Below is a small trained network, with its code and all its weights. Each question gives an input and a class and asks what happens when units are switched off, that is, made to give their printed mean instead of their output.

import numpy as np


def w(rows, s, z=0):
    codes = np.array(rows[::2]) - 128.0
    scale = np.full(codes.shape[1], s)
    scale[-1] = z or s
    return codes * scale


def f(y):
    return y / 2 * (1 + np.tanh(0.7978845608 * (y + 0.044715 * y**3)))


def log_softmax(a):
    a = a - a.max(-1, keepdims=True)
    return a - np.log(np.exp(a).sum(-1, keepdims=True))


def net(x, mask):
    res = np.array(x, float).reshape(1, 6) / 4 @ E
    y = f(res @ A[0][:, :-1].T + A[0][:, -1])
    res = res + np.where(mask, y, B[0][:, -1]) @ B[0][:, :-1]
    return log_softmax(res[-1] @ U[:, :-1].T + U[:, -1])


A, B = {}, {}
E = w([
[100,63,254],'x0',
[178,142,136],'x1',
[90,228,143],'x2',
[125,205,85],'x3',
[219,107,112],'x4',
[131,174,224],'x5',
],0.0092)
A[0] = w([
[105,177,132,92],'neuron 0',
[49,78,140,141],'neuron 1',
[70,157,204,87],'neuron 2',
[239,106,78,233],'neuron 3',
[155,52,218,231],'neuron 4',
[23,148,155,220],'neuron 5',
[203,44,186,177],'neuron 6',
[79,39,157,222],'neuron 7',
[141,254,167,253],'neuron 8',
],0.0092,0.0035)
B[0] = w([
[166,204,168,146],'neuron 0',
[55,125,214,180],'neuron 1',
[108,126,78,186],'neuron 2',
[138,24,87,255],'neuron 3',
[135,115,190,255],'neuron 4',
[61,206,129,213],'neuron 5',
[176,79,178,238],'neuron 6',
[100,83,234,227],'neuron 7',
[174,254,25,236],'neuron 8',
],0.0082,0.0073)
U = w([
[170,87,187,128],'0',
[10,111,153,13],'1',
[120,62,41,150],'2',
[114,187,96,252],'3',
[128,163,169,43],'4',
],0.012,0.0032)

Each question gives the input, the list of numbers given to net, and the class t.
The units are the neurons (one row each of A and B). Each row of codes is followed by its name. A weight is (code - 128) times the scale printed after its matrix; where a second scale follows, it is the last column's (A, B and U).
mask holds one flag per neuron, in row order. A switched-off neuron (its flag False) gives its mean, the last column of its row in B, instead of its output. The means were averaged over made-up inputs and are rounded, as every weight is.
A unit's drop is (log p(t) with every unit on - log p(t) with that unit switched off) / (log p(t) with every unit on - log p(t) with every unit switched off).
The circuit of an input: a set's keep is (log p(t) with only the set's units on - log p(t) with every unit switched off) / (log p(t) with every unit on - log p(t) with every unit switched off). Starting from all 9 units, units are removed one at a time, each time the one whose removal leaves the highest keep (on an exact tie, the one counted first), for as long as the keep stays at least 0.8.
circuit, biggest first: the units of the circuit, biggest drop first
unit that matters most: the unit with the biggest drop
k most important neurons: the k neurons with the biggest drops, biggest first
drop when u is switched off: that unit's drop, to one decimal
input [-2,3,-3,4,1,6], class 3: circuit, biggest first	[neuron 8; neuron 7]
input [-3,-8,-7,-8,2,-5], class 0: unit that matters most	neuron 7
input [-4,-6,-2,5,-8,-8], class 1: 4 most important neurons	[neuron 8; neuron 1; neuron 5; neuron 3]
input [1,6,3,0,7,5], class 3: 3 most important neurons	[neuron 8; neuron 7; neuron 1]
input [3,4,0,8,7,0], class 2: circuit, biggest first	[neuron 3; neuron 7; neuron 4]
input [-2,-1,-4,4,8,4], class 2: circuit, biggest first	[neuron 3; neuron 7]
input [4,6,5,1,6,5], class 3: 2 most important neurons	[neuron 8; neuron 7]
input [-3,3,-7,-8,2,-5], class 0: 2 most important neurons	[neuron 6; neuron 7]
input [-5,2,1,4,5,0], class 2: drop when neuron 5 is switched off	0.2
input [0,-2,-3,6,2,1], class 2: drop when neuron 8 is switched off	0.1
input [-5,2,2,-7,4,8], class 3: drop when neuron 1 is switched off	0.1
input [-1,-5,-6,-8,-6,-8], class 1: drop when neuron 1 is switched off	0.2
